What can hang from each mark
Z: V
U: E W X
G: Q U V
N: E G V X Z
L: U W X
Q: L W X
X: Q V
E: G X
V: L N W Z
W: L V

Each row was made from one small tree. The marks that hang from a mark follow it in brackets, in alphabetical order. Every link used is in the known rows. Write each row's tree.
Each row is shifted at random along 8 fixed directions that mean nothing.
Known rows
E[G[Q U V[L]] X]: [-138 -126 -201  134  359  178  -82  -28  165 -310  -50  239  352  -51
 -188  133   47 -295   58  -27   31  175  317  -97   78  -71   68   31
   64  202  117  -67  111  -86   23 -133   17   16  203  104 -169    6]
N[G[Q] V X]: [  87  -57  -23  -49  153  -72  -31  107  100   64  -80   13 -459   63
  472  151   23  -45   32 -118 -194   -5 -117  209   56  238  -83   47
 -120  381  214  121  183  -14  293  188 -216 -280 -521 -529   69 -140]
N[G[Q U[E] V]]: [-133  -20 -168   12  106   24  124  116  -72  241 -184  -77   74 -126
  195 -112  -46 -161   36  -50 -121  238  -50   54  214  -19  110   54
   25  407   56  -40  223  -67   47  123   46  -30 -198 -329 -130   35]
N[E V[L[U W]] X[Q] Z]: [ 185  168  -66  248   29  174  -78  196 -195  458   -9  -15 -388  153
  768   57 -449   44  242  276   30  146 -433    5   67  546  -18   40
  -12 -103   83  172  246  714  -82 -126 -184 -112 -443 -498  129  248]
U[E[G[V[N]] X] W[L]]: [ 121 -239   53  -64  577  102 -264  226  -35 -370   57  386  169  -83
 -112  371  403 -408  -81  159  104   10  343  -24   54 -212 -368  108
  171  118  142 -125    3 -302  416 -374 -262  -37  -40  187   13 -293]
X[V[L N[G[Q U]] W]]: [ 162   81 -239  166   84 -204 -265  -92  108 -139   59  -18  -38 -163
  -53 -110 -121  116 -101  -18 -109 -244  315  183 -247  535  -14 -123
   79 -263 -238    9  -28  445   98  -71 -101 -130  259  111  247  252]
U[E[G[V[N]]] W]: [ -79   33   -1   29 -117 -173   93 -303  -41  -60   53 -176  217  230
 -148  -47   22   78  -27  -53  151 -220   41  105  -77 -199  240 -134
  180 -177   76  -34 -202   55  319  -12  -16  190  238  164 -131 -135]
G[Q[X] U V[N W[L] Z]]: [-116   -5 -261 -104  198 -157  116  209  -45   47 -156  224  281 -549
 -322   79  199 -253  -82  -93  -77  240  380  -41  146  169 -111   30
  -10  296 -439  -68   52 -380  -78   20  142 -235  279  111   72  204]
V[L N[E] W]: [-195  -11  -75  -85  -82  194  762  -97 -463  322   88 -274  283   14
  373  -24 -113   93   12 -367  -85  124 -378 -595  138 -337  285  116
  -72   88   25 -401   27 -203 -137  124    5   -4 -178   70  -97  392]
G[V[N[Z] W[L]]]: [ 237  138  -74  221  198  215  255  -22 -324  268  227   11   72   76
   90  206   -4  -72  135  -25  254  218  116 -282  -72  448  -67 -167
 -166  -98   32 -223  -95  476  103 -417 -123  214   56 -195  227  152]
Z[V[N[G[Q[W X] U]]]]: [ -79   90 -194  -20   76 -132  353   73   28    4 -287   28  -15 -249
   52   27  110  -42   22 -147 -122  221   83 -118  316  -30  247  -12
  -75  330 -212   20  -78 -316  -16  329  105  -76  179 -238   67   89]
V[L N[E G X] Z]: [  38   69 -262   45  218 -148  319   -6 -234   32   80  203 -156   60
  341  319   53 -140   -9  -85   11  125 -222 -218   31  413   94 -110
   31   -4   32  -50  -82  -94  339 -184 -212 -186   79 -221  232  142]
W[V[L[U[E[G]]] N[Z]]]: [ -53   49 -279  132   55 -112  232  104 -149  181 -138  -58  194  150
  152 -170 -157   87 -104  151 -244   94  -42 -229  231   82  119  -83
   61  -60 -177 -197 -156  -50   60   36   34 -109  110  -55  -25  158]
U[E[X[Q[L] V]] W]: [   6  -63   64  243  109  425  -18 -164  168  -39 -157 -109  334  -49
  327   32 -287  135   49  -22   19 -163 -241 -270  186 -342  339  139
 -115 -113  322  -82   56   80 -246   10  -78  372 -107  -83 -304  115]
V[L[X] N[E] W]: [-142   44  -88 -100 -124  -48  347 -127 -199   11   38 -156  108  -34
  171  -46 -134  110  -20 -209  -67 -136 -203 -227  -80 -111  234   84
   69  -74   36  -92  -40 -257 -146  171   14 -165   -2  259  -17  359]
X[Q[L[U]]]: [ 193  129 -371  297  272  154 -287  -35  325 -247  121   85  -61  -58
   99   52 -172  157   22  198    3 -106  142   22 -382  640  -81 -254
 -112 -209   67  -26  -96  604  325 -242 -162  150   84 -354  129  260]
U[W[V[L N]]]: [-234 -205   85 -431   -8 -273  -67  137  -57 -419  -54  182  246  -40
 -353 -156  260  -35 -239   46 -243   75   78   37  -24 -494 -140  106
  226   56 -182   72   96 -798   83  176  110 -241    2  366  -24 -225]
L[W X[Q V]]: [  44   49 -339  140  219  187  146   -5  154 -146   92   99   60  228
  380  -71    1  103  167  106   10 -149  217 -119 -194  160 -125  -48
 -119   75  224 -274    4  162   -9  -88 -330  -70 -300 -290  364  398]
L[U[E W] X[Q V[N]]]: [  -9   47 -159   83   -7  -22  -95   19  132   34  -55 -289   51   -6
  322 -366 -240  324  -64  205 -128 -398  -39  109 -107  -46  107   97
  182 -122   84  -80  -74  240  -72  177 -136 -154 -197   96   14  407]
U[E W[L] X[Q]]: [  52   16  -30 -141  -69  -99   96   97 -260  205   56 -135   -9  130
   55 -159  321   37 -177   63  119 -235  -70   22   51 -183 -188  -52
 -253   -3   32 -194 -236  -85  341 -126 -137   55 -222  -67  204 -222]
E[X[V[W[L]]]]: [ 248  118  147   75  -96    0   60  -72   -4  -30  243   41   11  404
 -211    7  308  129    8 -107  212 -133  262  -35  -97  201 -245 -220
 -297 -141   42 -129 -367  180 -162 -171  -63  173  127   44  355 -124]
L[U[E] W X]: [-175   46  132  -98   -8  280   86  267 -133    3   35  107   32  -48
   79  -75 -113 -242  265  290  187  230 -242 -221  127 -354  -40  105
  113   18  149   80  144  -97 -361 -140  174  145 -187   99 -109   62]
G[Q[L[U] W X] V]: [-112   16   -6    2  -97  205 -163 -111  292  -51  -16  103  -58 -676
 -437   84  -35  -33  179   11  284  268  191  243 -370   10   28   79
   26  101  -30  183  194  236   72   73  193  194  244   51 -279  153]
E[G[U] X[V[N]]]: [ -75  -91 -157  125  236   21 -122 -298  386 -503  170  236  402  363
 -270  106  143  -42  -22    1  127 -145  287   25 -197  -28   77 -167
   21 -185  162   19 -184   32  203 -220  -90  111  442  150   10 -129]
U[W[L V[Z]] X]: [ 215 -160   87   49  287  164 -218   34  -86  -68   15  -65   17   94
 -130  134   71    1  -43   61   16 -287  200   74 -161   79 -157   17
 -200  -33  148  -66  -19   50  415 -319 -179  119 -211  -40    0 -210]
N[E G V[L] X[Q]]: [-314 -142   94 -408 -182   18  193  183 -371  228  298  425 -146  241
  216   85  479 -320  -82   44  196  727 -636  -28  127 -523 -386  133
 -134  193   39   72  322 -378   82 -138  -59 -189 -322 -211  212 -418]
G[Q[W[L] X] V]: [ -62  -93  -56 -227  144   21   40   52  156 -110  -63  258  -46 -460
 -345  148  403 -184   44  -89  134  262  361  190 -216  -79 -282  116
  -69  476    7  -35  170 -433  208  131   -6  -93  -36  -72   35  -66]
Q[L X[V[N[G] W Z]]]: [-121  -57 -341   46  199   77  340 -258  161 -167  124  321  169 -295
 -127  393  226  -69  -10 -215  167  104   66 -221 -204   57  115  -72
 -202  -87 -120 -199  -84 -157  322 -144 -158   78  398  -49   80  253]
E[G[Q[L W]]]: [-142 -110  -97 -167   46  -24  165   24  242 -239    2  242   29 -240
 -194  146  304 -136  -12 -108  -22  244  203 -110   21 -237 -174  -16
  -75  312  -69 -192    8 -338  227  148    2  -31   20  -88  -54 -117]
U[E[G[V[Z]] X] W[L]]: [  79 -143  203 -101  201 -194 -272   -5  104 -333  -88  144   32  178
 -351  225  309 -205 -101   32   43 -262  215  225   72 -181 -125   53
  229   77   88   51  -67 -489  116  -22  -70  -37   89  293  -85 -404]
G[Q[X] U[E W[V[L Z]]]]: [ 185  117  -45  196  -61 -121  -67  -44  -10  313 -236 -235  -56 -388
  -96 -181 -178  130   43  -70   -2 -258  297  257   -3  428  112  -51
  -31   -1 -182  -30 -108  377   93   -9   34   48  136   23  -57  199]
E[G X[Q V[L W]]]: [  46  -79   84  259  119  316  -78 -312  217 -324   88   91  287  250
    7  171  -61    4   54 -119   61 -125   -8 -335  100 -264  167   32
  -78 -231  228 -177  -28   14 -454 -133  -77  252  202  222  -64   42]
U[E[G] W[V[L]] X]: [  88 -120  118  121  -37  -20  -91  -92 -141  139 -215 -408   57   80
  165 -133 -214  189  -51  -57 -196 -529   -3   49  130 -272  237  110
   -4  -96  151 -110  -99   16  197   80  -88   99 -215  144 -292  -55]
N[E G[Q]]: [ 134   24  383  -61 -128  116  154  331 -265  407 -145 -166 -406  -84
  572   -7  -96  -80  132 -155 -235  314 -287 -125  436  -13  -86  132
   48  441  146    4  182  -25 -336  221   38  -75 -623 -466  -65  -97]
V[L[U] N[E G X] W Z]: [ 105  193  -93  238  -56   51  294  -59 -343  369  136 -169 -231  -16
  341  209 -315   17  101  -93   90   64 -400 -320   94  438  297  -70
   -5 -272 -108  -49 -119  483  -85 -171  -27    3  150    1   58  415]
E[G[Q[L]] X]: [  49   16 -278   38  -23 -324  -72 -113  451 -380  -47    3 -129  159
 -188   24  189  158 -176 -167 -193 -408  507  232 -158  314  -60 -229
  -63  117  -58 -118 -356  -20  418  256 -123 -241  143  -78   97  -17]
W[L[U X[Q]] V]: [-344 -244 -465  -73  198  306  -89   40  319 -194  -39  -36  303  219
  -26 -303  -96  141 -243  225 -313   49  -61  -21 -260 -352 -109  180
 -242  184  116 -170  244 -409  108  175  -42 -224 -309 -108 -113  181]
E[G[Q] X]: [ -49 -252  101 -117   81  223  -51   42   98 -225  265   49   11  161
 -174  115  270 -154  -62 -118   41  -27  345  -29 -121 -313 -351   15
  -55  200  146 -306   45  125  345 -202 -121  -59 -216   76  -35 -213]
Z[V[L[U X] N]]: [-129  117 -154  -68  -52 -162  336 -191 -132 -177  108 -226  -56  271
 -183 -322   51  207  -31  -58   69 -208  -33   35 -291  -40  244  -32
  162  -68   67  -63 -142  -58   69  163   44 -127  162  305  132  222]
Z[V[N[E] W]]: [ 163  120  154   32  144 -154  -76   93 -147 -316 -178   89  140   16
    3   84  -22  -21    6  -31 -119  -66    3  -77  209   92  106  -86
  128  -63  -69  216  -64 -263 -186   21  111   70  186   -6   80 -115]
E[G[U] X[V]]: [-205 -260  130 -124 -267   20   12  -61  180   57  144 -316  171  485
  -59 -309   13  250 -112 -171 -241 -230  155   88  -53 -499  -84   95
  -18  116   26 -201   40   61 -106  268   10 -122 -268  183 -167  -18]

Which tree is each row?
[ 299  189   42  208  355 -163 -305  107   29 -102 -264  138 -232  -14
  258  215 -271  -65  166  290   12 -126 -184  150  116  616  169  -90
  237 -180   91  410    7  143   30  -60  -38   55   42 -212  -40 -139]
N[V[L[U[E W]]] Z]
[-111  -82  -15  102  257  299 -152  -96  122 -105 -139  218  257 -549
 -155   44 -205 -291  200   59  206   45   39   14  -71  -69  125  177
  115  -22   69   83  421   29 -149 -267   82  217  186  162 -236  113]
G[Q[X[V[L[W] Z]]] U[E]]
[  81   69  333 -101   79  -43  157   27 -116 -135   20   77    4   61
 -246   35  182  -82  143   42  130  165  -82  -92  106  -49   62  -37
  226   45   69   78 -134 -262 -220  -81  134  112  120  169  -17 -155]
L[U[W[V[N Z]]]]
[-181  -28 -493 -116  193 -341  -99  -74  277 -260    9  286   33  332
 -277  222  247 -133 -198   55  -55  -58   35  282 -159  287  -73 -168
 -198   -1 -261  188  -27 -418  348   50  -55 -281  270 -121  225 -180]
N[G[U] V[W[L[X]] Z]]
[  -2  -35 -167   90  311  122   47  -53  424 -219 -297   63    7 -308
  293  181 -112   17   94    6 -217  -31 -200 -200  147  -97  237  141
   84  266  193  -95   94 -402 -143  343  -72   37  -93 -218 -275  235]
X[Q[L[U[E[G]]] W]]
[  -3  148 -283    4  146 -371  -89   54  150 -260 -234  330  -43 -395
 -116  242   50 -275  -78   51  -30   68   14   19  213  466  236 -176
  -30  -76 -291  312 -150 -236  159   -3   99 -130  477 -123  104  -60]
V[N[G[Q[L] U[X]] Z] W]
[ -22   76  -98   -2  116 -364 -148  -81   26 -228 -312  -51  -32 -175
   95   18 -200  -50  -76   24 -174 -326 -217   74  156  127  500    1
  258 -192   -4  375  -99 -373   48  183   73  -59  273  156 -141  -35]
V[L N[G[U[E W X]]]]
[ 431  369  189  305 -140  -34    6  264 -343  554  -37 -236 -403   66
  561  -12 -329  228  277   34  -25  -66 -122  -15  193  705  -45 -100
  -13 -127  -42  140 -236  670 -493   30    1   -8 -228 -205  178  303]
N[E V[L[U X] W]]
[ 243   64  136   41  -75   59   33 -121  -68  192  186   79 -116   99
 -165  160  143   72   53   -2  250  125   48   80 -249  304 -232 -101
 -195  -75   47   -1 -113  198  163 -271  -81  132  111 -105  202 -119]
Q[W[L V[N[E X] Z]]]
[-106  -15  105  -81  -37 -128 -196  -74  229 -116 -201  185   79 -228
  -99  -21  -88 -141   -4  133   22  175 -185  166  128 -115  175   80
  214  -23  -28  334  246 -230 -194  118  163   37  236  -13 -130 -229]
X[V[N[G[Q[W] U[E]] Z]]]
[ 148  207   54   94 -187   47  358 -159 -138  494   89   91 -548  -79
  127  327  128 -103  251 -130  425  403 -165   27   28  382   46 -111
 -220   43  -22   36  -47  450  120  -79  -54  128   91 -394  191 -124]
N[G[Q[W X]] V[L] Z]
[-132  -31   52 -137 -176 -239 -178  -97  184 -227  -45  -40   -7  245
 -244 -134   74   21 -163  120   18 -253  -39  190  -22 -307   -6  -38
    9 -159   31  142 -179 -391  107  161   59   19   84  228  -87 -349]
U[E[G] W[L[X]]]
[ -22   87 -315  139  -84   76  100 -158   67   35  133  -94  188  370
 -114 -221  -68  263 -139   73   -4  -43  163  -32 -285  202  -36 -204
 -338 -204   34  -96 -281  125  179 -108  -27   52  146 -110  188   73]
W[L[X] V[N]]
[  69 -100  -23  -48  141  184 -124  -56  207 -230   68  180  140   25
 -103   93  177   34   19   53    1  119  141   -7 -198  -95 -240  -25
 -134  126  129 -122  121 -115   94 -116  -97  115  -86 -197   97  -77]
X[Q[W[V]]]
